[[127 135 155 116]
 [141 133 155 125]
 [104 145 133 132]
 [141 138 152 133]]
=>
[[141 133 155]
 [104 145 133]]

[[137 145 118]
 [119 115 154]
 [129 121 108]
 [103 141 122]]
=>
[[119 115 154]
 [129 121 108]]

[[122 139 103 119 132]
 [121 132 139 122 103]
 [121 124 130 104 120]
 [125 123 132 124 147]]
=>
[[121 132 139]
 [121 124 130]]

[[152 132 123 130 149]
 [134 116 136 138 129]
 [106 132 121 118 107]]
=>
[[134 116 136]
 [106 132 121]]

[[120 121 135]
 [124 140 147]
 [146 131 104]]
=>
[[124 140 147]
 [146 131 104]]

[[135 130 124 127 125]
 [123 125 137 128 118]
 [143 126 126 150 112]
 [132 112 131 135 119]
 [129 124 135 126 118]]
=>
[[123 125 137]
 [143 126 126]]

[[127 130 130 129 127]
 [106 145 147 135 102]
 [118 140 140 133 115]]
=>
[[106 145 147]
 [118 140 140]]
---
[[114 114]
 [136 131]
 [127 128]
 [136 141]
 [118 117]
 [142 142]
 [131 105]
 [133 121]
 [120 126]
 [129 134]
 [133 145]
 [123 127]]
=>
[[114 131 128 141 117 142 105 121 126 134 145 127]
 [114 136 127 136 118 142 131 133 120 129 133 123]]

[[116 137 106 145 125 131 155 118 133 145 140 124]
 [149 136 142 116 127 127 152 126 158 126 130 117]
 [131 128 135 123 107 151 123 126 130 137 143 140]
 [134 121 126 137 117 134 155 148 102  99 140 137]
 [140 134 124 129 104 140 129 126 125 129 107 135]
 [126 122 140 122 148 123 132 141 132 113 126 125]
 [135 125 122 124 120 108 121 103 125 101 126 126]]
=>
[[124 117 140 137 135 125 126]
 [140 130 143 140 107 126 126]
 [145 126 137  99 129 113 101]
 [133 158 130 102 125 132 125]
 [118 126 126 148 126 141 103]
 [155 152 123 155 129 132 121]
 [131 127 151 134 140 123 108]
 [125 127 107 117 104 148 120]
 [145 116 123 137 129 122 124]
 [106 142 135 126 124 140 122]
 [137 136 128 121 134 122 125]
 [116 149 131 134 140 126 135]]

[[126 106]
 [124 136]
 [130 154]
 [135 117]
 [150  99]]
=>
[[106 136 154 117  99]
 [126 124 130 135 150]]

[[140 122 105 133]
 [141 137 107 122]
 [106 141 132 118]
 [118 116 154 131]
 [136 151 117 137]
 [124 146 112 139]
 [141 149 116 127]
 [110 119 122 111]
 [120 104 134 116]
 [122 104 143 121]
 [115 131 106 138]
 [114 134 154 131]]
=>
[[133 122 118 131 137 139 127 111 116 121 138 131]
 [105 107 132 154 117 112 116 122 134 143 106 154]
 [122 137 141 116 151 146 149 119 104 104 131 134]
 [140 141 106 118 136 124 141 110 120 122 115 114]]

[[123 131 129 129 127 123 123 129 125 127 125 135 124 135 133 132]
 [124 135 124 129 137 130 133 141 126 123 127 109 140 114 112 124]
 [139 126 107 127 131 140 144 138 136 141 123 115 143 102 108 129]
 [134 133 147 129 124 137 132 117 141 120 143 112 123 138 126 115]
 [117 140 141 122 133 121 119 134 120 113 133 121 125 138 130 128]]
=>
[[132 124 129 115 128]
 [133 112 108 126 130]
 [135 114 102 138 138]
 [124 140 143 123 125]
 [135 109 115 112 121]
 [125 127 123 143 133]
 [127 123 141 120 113]
 [125 126 136 141 120]
 [129 141 138 117 134]
 [123 133 144 132 119]
 [123 130 140 137 121]
 [127 137 131 124 133]
 [129 129 127 129 122]
 [129 124 107 147 141]
 [131 135 126 133 140]
 [123 124 139 134 117]]

[[157 122 139 108]
 [128 126 128 123]
 [121 132 145 128]]
=>
[[108 123 128]
 [139 128 145]
 [122 126 132]
 [157 128 121]]
---
[[138 133 142]
 [124 129 127]
 [118 123 114]
 [121 117 103]]
=>
[[138 133]
 [124 129]]

[[123 123]
 [111 104]
 [151 136]]
=>
[[123 123]
 [111 104]]

[[129 118 136 132 127]
 [152 110 142 135 138]
 [121 118 125 118 134]
 [152 139 129 135 128]]
=>
[[129 118]
 [152 110]]

[[125 134 122 131]
 [128 124 143 129]
 [120 125 127 126]
 [129 128 129 133]
 [128 123 149 124]]
=>
[[125 134]
 [128 124]]

[[122 109 140 126 126]
 [119 133 115 143 123]
 [129 141 116 133 131]
 [104 111 131 132 112]
 [112 119 127 139 115]]
=>
[[122 109]
 [119 133]]

[[128 100 103]
 [121 103 105]
 [127 147 139]]
=>
[[128 100]
 [121 103]]
---
[[134 127 109]
 [133 127 112]
 [117 140 123]
 [138 124 156]
 [140 132 133]
 [138 131 146]
 [123 150 125]
 [136 120 115]
 [121 122 151]
 [131 128 153]]
=>
[[153 128 131]
 [151 122 121]
 [115 120 136]
 [125 150 123]
 [146 131 138]
 [133 132 140]
 [156 124 138]
 [123 140 117]
 [112 127 133]
 [109 127 134]]

[[123 137 143 121 135 126 126 108 135 137 129 135 155 112 144 112]
 [141 127 139 119 139 143 121 132 122 127 126 127 119 138 142 133]
 [128 125 118 144 123 137 137 140 131 103 135 142 100 118 121 121]
 [141 140 138 109 127 143 122 138 140 131 137 120 154 117 125 157]]
=>
[[157 125 117 154 120 137 131 140 138 122 143 127 109 138 140 141]
 [121 121 118 100 142 135 103 131 140 137 137 123 144 118 125 128]
 [133 142 138 119 127 126 127 122 132 121 143 139 119 139 127 141]
 [112 144 112 155 135 129 137 135 108 126 126 135 121 143 137 123]]

[[127 127 127 127 127 127 127 127 127 127]
 [117 133 136 122 142 113 130 153 122 110]
 [130 132 129 131 131 127 133 139 129 123]
 [128 127 127 128 127 128 127 127 128 128]
 [136 124 122 132 124 129 132 126 132 126]
 [132 120 120 128 118 134 122 106 130 137]]
=>
[[137 130 106 122 134 118 128 120 120 132]
 [126 132 126 132 129 124 132 122 124 136]
 [128 128 127 127 128 127 128 127 127 128]
 [123 129 139 133 127 131 131 129 132 130]
 [110 122 153 130 113 142 122 136 133 117]
 [127 127 127 127 127 127 127 127 127 127]]

[[128 129 123 128 127 127 125 129 130 130 126 129 129 126 128]
 [128 128 128 126 127 128 127 128 126 126 129 128 126 129 129]
 [129 129 125 128 128 129 128 126 131 130 126 126 129 124 126]
 [124 123 133 132 127 121 131 126 127 131 123 127 131 125 124]
 [140 141 121 128 134 144 139 112 150 136 121 115 130 108 120]
 [128 127 128 128 128 128 128 128 128 128 128 128 128 128 127]]
=>
[[127 128 128 128 128 128 128 128 128 128 128 128 128 127 128]
 [120 108 130 115 121 136 150 112 139 144 134 128 121 141 140]
 [124 125 131 127 123 131 127 126 131 121 127 132 133 123 124]
 [126 124 129 126 126 130 131 126 128 129 128 128 125 129 129]
 [129 129 126 128 129 126 126 128 127 128 127 126 128 128 128]
 [128 126 129 129 126 130 130 129 125 127 127 128 123 129 128]]

[[134 137 118 127]
 [126 136 125 125]
 [127 121 130 127]
 [129 135 130 104]
 [132 118 129 153]
 [128 126 125 127]
 [131 133 133 112]
 [125 131 121 126]
 [118 121 125 132]
 [128 128 127 128]
 [119 137 128 116]]
=>
[[116 128 137 119]
 [128 127 128 128]
 [132 125 121 118]
 [126 121 131 125]
 [112 133 133 131]
 [127 125 126 128]
 [153 129 118 132]
 [104 130 135 129]
 [127 130 121 127]
 [125 125 136 126]
 [127 118 137 134]]

[[105 131 123 140 111 143 133 134 112 131 115 115 119 116 138]
 [119 135 136 130 124 133 120 140 126 124 131 126 128 115 129]
 [130 108 107 131 129 121 156  99 112 132 103 119 119 146 129]]
=>
[[129 146 119 119 103 132 112  99 156 121 129 131 107 108 130]
 [129 115 128 126 131 124 126 140 120 133 124 130 136 135 119]
 [138 116 119 115 115 131 112 134 133 143 111 140 123 131 105]]

[[117 130 149 128]
 [116 130 153 128]
 [120 130 142 128]
 [128 127 127 129]
 [127 130 133 128]
 [125 130 139 128]
 [124 129 137 128]
 [124 129 138 128]
 [127 130 132 128]
 [127 128 131 128]
 [125 129 136 129]]
=>
[[129 136 129 125]
 [128 131 128 127]
 [128 132 130 127]
 [128 138 129 124]
 [128 137 129 124]
 [128 139 130 125]
 [128 133 130 127]
 [129 127 127 128]
 [128 142 130 120]
 [128 153 130 116]
 [128 149 130 117]]
---
[[101 126 133]
 [149 144 120]
 [126 155 121]
 [103 140 129]
 [155 126 124]]
=>
[[101 126]
 [149 144]
 [126 155]]

[[125 127 143 148]
 [128 128 128 129]
 [125 106 110 140]]
=>
[[125 127]
 [128 128]
 [125 106]]

[[139 130 115 118 134]
 [151 115 100 143 143]
 [126 112 130 143 130]
 [117 145 136 144 114]]
=>
[[139 130]
 [151 115]
 [126 112]]

[[141 147 136 135]
 [130 130 135 150]
 [137 136 129 132]]
=>
[[141 147]
 [130 130]
 [137 136]]

[[147 140 132]
 [144 136 150]
 [122 116 120]
 [115 120 143]]
=>
[[147 140]
 [144 136]
 [122 116]]

[[128 128 153 155]
 [128 154 154 155]
 [128 154 154 154]
 [128 154 154 154]
 [128 128 129 154]]
=>
[[128 128]
 [128 154]
 [128 154]]

[[118 136 129]
 [155 106 128]
 [157 105 122]
 [128 128 129]
 [120 134 126]]
=>
[[118 136]
 [155 106]
 [157 105]]

[[145 149 112]
 [113 122 113]
 [114 117 128]
 [119 119 134]
 [113 115 139]]
=>
[[145 149]
 [113 122]
 [114 117]]

[[126 125 126 121]
 [128 127 127 128]
 [129 125 125 127]
 [126 121 134 150]]
=>
[[126 125]
 [128 127]
 [129 125]]
